Here is a tiny trained network, its code and every weight. The questions are about switching its units off for an input and a class, where a switched-off unit gives its printed mean instead of its output.

import numpy as np


def w(rows, s, z=0):
    codes = np.array(rows[::2]) - 128.0
    scale = np.full(codes.shape[1], s)
    scale[-1] = z or s
    return codes * scale


def norm(h):
    return h / np.sqrt((h * h).mean(-1, keepdims=True) + 1e-5)


def f(y):
    return np.maximum(y, 0)


def log_softmax(a):
    a = a - a.max(-1, keepdims=True)
    return a - np.log(np.exp(a).sum(-1, keepdims=True))


def net(x, mask):
    res = np.array(x, float).reshape(1, 5) / 4 @ E
    u = 0
    for l in range(4):
        y = f(norm(res) @ A[l][:, :-1].T + A[l][:, -1])
        res = res + np.where(mask[u : u + 3], y, B[l][:, -1]) @ B[l][:, :-1]
        u += 3
    return log_softmax(norm(res)[-1] @ U[:, :-1].T + U[:, -1])


A, B = {}, {}
E = w([
[130,125,128,128],'x0',
[143,79,2,150],'x1',
[107,96,119,30],'x2',
[130,128,129,125],'x3',
[219,53,129,87],'x4',
],0.0089)
A[0] = w([
[119,211,231,97,174],'L0N1',
[135,170,52,239,98],'L0N2',
[90,100,6,137,253],'L0N3',
],0.011,0.0023)
B[0] = w([
[17,53,96,155,242],'L0N1',
[136,236,123,116,231],'L0N2',
[210,126,10,171,254],'L0N3',
],0.013,0.0074)
A[1] = w([
[92,119,132,142,2],'L1N1',
[110,124,172,2,81],'L1N2',
[104,110,162,85,159],'L1N3',
],0.025,0.0011)
B[1] = w([
[110,91,103,102,252],'L1N1',
[149,254,100,69,246],'L1N2',
[183,120,107,127,238],'L1N3',
],0.02,0.0047)
A[2] = w([
[139,18,121,5,248],'L2N1',
[89,108,87,215,85],'L2N2',
[225,71,55,131,201],'L2N3',
],0.016,0.0015)
B[2] = w([
[251,156,165,84,201],'L2N1',
[122,217,98,93,200],'L2N2',
[23,75,246,154,255],'L2N3',
],0.013,0.012)
A[3] = w([
[5,100,51,42,156],'L3N1',
[144,233,213,141,33],'L3N2',
[147,191,45,73,7],'L3N3',
],0.013,0.0016)
B[3] = w([
[132,8,174,239,254],'L3N1',
[88,22,139,113,194],'L3N2',
[148,106,224,54,233],'L3N3',
],0.012,0.0087)
U = w([
[94,116,110,209,175],'0',
[191,50,161,86,8],'1',
[212,245,49,101,223],'2',
],0.013,0.0014)

Each question gives the input, the list of numbers given to net, and the class t.
The units are the neurons (one row each of A and B). Each row of codes is followed by its name. A weight is (code - 128) times the scale printed after its matrix; where a second scale follows, it is the last column's (A, B and U).
mask holds one flag per neuron, layer by layer. A switched-off neuron (its flag False) gives its mean, the last column of its row in B, instead of its output. The means were averaged over made-up inputs and are rounded, as every weight is.
A unit's drop is (log p(t) with every unit on - log p(t) with that unit switched off) / (log p(t) with every unit on - log p(t) with every unit switched off).
The circuit of an input: a set's keep is (log p(t) with only the set's units on - log p(t) with every unit switched off) / (log p(t) with every unit on - log p(t) with every unit switched off). Starting from all 12 units, units are removed one at a time, each time the one whose removal leaves the highest keep (on an exact tie, the one counted first), for as long as the keep stays at least 0.8.
units of the circuit, in order: the units of the circuit, biggest drop first
top k neurons: the k neurons with the biggest drops, biggest first
k most important neurons of layer l: the k neurons of layer l with the biggest drops, biggest first
drop when u is switched off: that unit's drop, to one decimal
input [-8,-1,4,6,5], class 2: units of the circuit, in order -> [L0N3 L1N2]
input [1,-3,7,8,3], class 2: units of the circuit, in order -> [L1N2]
input [4,1,-7,-4,5], class 0: top 2 neurons -> [L1N2 L2N1]
input [-2,4,7,4,-1], class 0: top 2 neurons -> [L2N3 L0N3]
input [6,3,2,1,-2], class 0: top 3 neurons -> [L2N3 L2N1 L0N3]
input [-5,3,0,2,-3], class 2: top 4 neurons -> [L0N2 L3N1 L0N1 L1N1]
input [-6,3,8,-1,-3], class 0: top 4 neurons -> [L2N3 L0N3 L3N3 L1N1]
input [6,5,7,6,0], class 0: top 2 neurons -> [L2N3 L0N3]
input [8,1,-8,5,-7], class 2: top 3 neurons -> [L2N3 L3N1 L0N2]
input [0,-2,6,-4,3], class 2: top 2 neurons -> [L1N2 L0N3]
input [-5,3,-8,6,0], class 2: top 4 neurons -> [L0N2 L3N1 L2N3 L1N3]
input [-4,-7,6,-8,1], class 2: top 3 neurons -> [L2N3 L1N3 L2N1]
input [-3,3,8,-4,-4], class 0: top 3 neurons -> [L2N3 L0N3 L3N3]
input [-2,-5,4,-2,7], class 2: top neuron -> [L1N2]
input [-4,3,-2,5,1], class 0: top 3 neurons -> [L2N3 L1N2 L2N1]
input [5,4,-3,4,1], class 0: top 3 neurons -> [L2N3 L1N2 L2N1]
input [7,-7,1,6,8], class 2: top 2 neurons -> [L0N3 L1N2]
input [3,5,-2,8,-4], class 2: 2 most important neurons of layer 0 -> [L0N2 L0N1]
input [-7,4,-7,-2,-4], class 2: drop when L0N2 is switched off -> 0.5
input [1,3,4,6,-3], class 0: drop when L3N3 is switched off -> 0.1
input [5,7,-1,-5,5], class 0: drop when L1N2 is switched off -> 0.0
input [-4,6,5,1,0], class 0: drop when L3N3 is switched off -> 0.2
